Below is a small trained network, with its code and all its weights. Each question gives an input and a class and asks what happens when units are switched off, that is, made to give their printed mean instead of their output.

import numpy as np


def w(rows, s, z=0):
    codes = np.array(rows[::2]) - 128.0
    scale = np.full(codes.shape[1], s)
    scale[-1] = z or s
    return codes * scale


def norm(h):
    return h / np.sqrt((h * h).mean(-1, keepdims=True) + 1e-5)


def f(y):
    return np.maximum(y, 0)


def log_softmax(a):
    a = a - a.max(-1, keepdims=True)
    return a - np.log(np.exp(a).sum(-1, keepdims=True))


def net(x, mask):
    res = np.array(x, float).reshape(1, 8) / 4 @ E
    u = 0
    for l in range(4):
        y = f(norm(res) @ A[l][:, :-1].T + A[l][:, -1])
        res = res + np.where(mask[u : u + 5], y, B[l][:, -1]) @ B[l][:, :-1]
        u += 5
    return log_softmax(norm(res)[-1] @ U[:, :-1].T + U[:, -1])


A, B = {}, {}
E = w([
[127,87,49,188,204,131,163,227,163,182,94],'x0',
[35,119,150,131,145,88,223,75,156,136,135],'x1',
[77,158,158,20,78,147,67,185,138,255,67],'x2',
[126,195,58,59,120,173,138,168,122,126,111],'x3',
[121,150,109,125,142,219,189,109,169,107,206],'x4',
[196,135,148,111,142,142,158,49,203,169,113],'x5',
[81,67,70,147,33,170,138,96,143,170,80],'x6',
[107,159,99,131,225,139,144,160,214,126,137],'x7',
],0.0065)
A[0] = w([
[136,159,172,3,68,139,71,118,76,122,166,13],'L0N0',
[157,78,71,125,14,133,172,178,142,194,152,28],'L0N1',
[71,117,135,10,110,138,133,173,166,223,91,34],'L0N2',
[154,197,147,106,25,139,77,123,96,142,113,18],'L0N3',
[169,79,55,195,82,165,141,106,152,211,30,3],'L0N4',
],0.005,0.0025)
B[0] = w([
[140,89,89,143,140,142,37,19,163,189,118,239],'L0N0',
[154,194,97,136,188,108,24,46,200,116,94,188],'L0N1',
[159,203,208,109,110,28,211,97,204,137,127,252],'L0N2',
[169,110,139,83,88,190,31,117,117,63,86,213],'L0N3',
[97,2,61,104,207,175,173,89,113,125,30,213],'L0N4',
],0.0069,0.0036)
A[1] = w([
[99,165,52,140,87,157,157,152,128,103,188,50],'L1N0',
[99,131,132,174,72,71,71,138,65,116,99,45],'L1N1',
[151,144,78,126,138,100,77,255,182,108,131,104],'L1N2',
[131,141,165,72,88,165,40,127,89,121,91,31],'L1N3',
[159,126,157,40,52,187,87,142,105,140,103,4],'L1N4',
],0.0068,0.0032)
B[1] = w([
[88,169,95,185,54,179,93,146,175,141,141,173],'L1N0',
[41,60,115,1,214,145,201,185,99,9,75,194],'L1N1',
[164,107,179,130,137,168,138,182,57,227,143,225],'L1N2',
[183,94,92,64,72,160,137,101,121,151,162,253],'L1N3',
[198,195,136,152,44,157,15,54,89,123,77,236],'L1N4',
],0.0086,0.0038)
A[2] = w([
[72,141,107,87,93,53,64,152,15,69,122,87],'L2N0',
[83,94,95,16,134,64,124,181,66,15,111,2],'L2N1',
[72,187,230,100,130,100,134,119,149,166,141,32],'L2N2',
[177,139,169,170,106,168,210,87,99,75,196,95],'L2N3',
[179,115,197,156,205,131,180,65,100,2,195,34],'L2N4',
],0.0052,0.0026)
B[2] = w([
[37,3,75,39,96,108,159,111,99,62,96,208],'L2N0',
[137,17,247,133,180,119,234,118,15,94,114,188],'L2N1',
[70,201,189,106,62,118,183,150,165,140,11,176],'L2N2',
[139,151,121,170,90,31,133,195,176,119,143,218],'L2N3',
[197,162,242,162,47,84,112,166,167,4,183,253],'L2N4',
],0.0062,0.0035)
A[3] = w([
[136,68,47,199,99,118,153,103,194,149,110,10],'L3N0',
[185,168,164,212,85,74,159,104,124,69,216,25],'L3N1',
[168,155,172,157,215,159,146,197,64,213,177,40],'L3N2',
[179,100,227,220,113,70,161,47,166,62,238,4],'L3N3',
[108,206,24,218,87,165,145,136,175,67,254,64],'L3N4',
],0.0059,0.0023)
B[3] = w([
[160,157,59,209,169,157,136,135,139,128,91,184],'L3N0',
[144,171,169,204,193,45,84,66,172,69,198,223],'L3N1',
[156,166,181,162,166,193,70,173,58,170,203,182],'L3N2',
[176,193,127,192,177,50,51,121,173,79,160,254],'L3N3',
[8,80,72,89,2,160,173,81,19,124,234,229],'L3N4',
],0.0087,0.0053)
U = w([
[61,238,208,70,118,77,195,108,228,197,109,150],'0',
[91,19,184,75,136,114,180,149,55,60,84,123],'1',
[142,74,40,203,177,158,161,98,193,175,35,50],'2',
[152,192,174,213,144,48,107,85,168,33,218,236],'3',
[204,152,120,43,22,165,3,40,112,127,96,222],'4',
[38,148,55,163,65,206,186,124,91,109,218,11],'5',
[173,174,171,157,205,182,100,249,81,208,155,100],'6',
],0.013,0.0013)

Each question gives the input, the list of numbers given to net, and the class t.
The units are the neurons (one row each of A and B). Each row of codes is followed by its name. A weight is (code - 128) times the scale printed after its matrix; where a second scale follows, it is the last column's (A, B and U).
mask holds one flag per neuron, layer by layer. A switched-off neuron (its flag False) gives its mean, the last column of its row in B, instead of its output. The means were averaged over made-up inputs and are rounded, as every weight is.
A unit's drop is (log p(t) with every unit on - log p(t) with that unit switched off) / (log p(t) with every unit on - log p(t) with every unit switched off).
The circuit of an input: a set's keep is (log p(t) with only the set's units on - log p(t) with every unit switched off) / (log p(t) with every unit on - log p(t) with every unit switched off). Starting from the 12 units with the biggest drops (on a tie, the unit counted first), units are removed one at a time, each time the one whose removal leaves the highest keep (on an exact tie, the one counted first), for as long as the keep stays at least 0.8.
circuit, biggest first: the units of the circuit, biggest drop first
top k neurons: the k neurons with the biggest drops, biggest first
k most important neurons of layer l: the k neurons of layer l with the biggest drops, biggest first
drop when u is switched off: that unit's drop, to one decimal
input [1,-8,-4,5,4,1,0,4], class 5: circuit, biggest first -> (L3N4)
input [4,-2,-7,4,0,-2,-4,5], class 6: circuit, biggest first -> (L1N2; L3N2)
input [-4,4,2,-7,7,-7,-1,-8], class 1: top 2 neurons -> (L1N1; L2N0)
input [1,0,2,-5,-5,5,-2,7], class 6: 3 most important neurons of layer 3 -> (L3N2; L3N4; L3N1)
input [-3,5,-2,0,7,-6,1,4], class 5: top 2 neurons -> (L1N0; L3N4)
input [6,0,7,-8,6,-5,4,8], class 6: top 4 neurons -> (L1N2; L3N2; L0N0; L2N0)
input [3,5,4,2,-2,5,3,-3], class 0: 2 most important neurons of layer 0 -> (L0N2; L0N0)
input [8,4,-4,-8,3,-7,1,8], class 5: top 2 neurons -> (L3N4; L0N2)
input [0,-7,1,4,7,1,1,7], class 6: 3 most important neurons of layer 2 -> (L2N4; L2N0; L2N3)
input [-4,0,1,-2,7,-6,0,-2], class 4: top 2 neurons -> (L0N0; L1N4)
input [5,1,-6,-7,-5,6,5,-8], class 2: top 2 neurons -> (L0N4; L0N2)
input [1,-8,-7,8,3,4,-1,2], class 5: top 2 neurons -> (L3N4; L1N0)
input [-3,-1,3,2,0,4,8,7], class 2: drop when L0N4 is switched off -> 0.7
input [6,6,2,-8,-5,0,-1,-4], class 1: circuit, biggest first -> (L1N1)
input [1,-6,2,-5,-4,3,-8,7], class 6: drop when L2N1 is switched off -> 0.0
input [-2,-4,-2,1,8,-4,-1,3], class 5: drop when L3N4 is switched off -> 0.1
input [8,-3,-3,-4,2,-2,1,7], class 6: drop when L1N2 is switched off -> 0.2
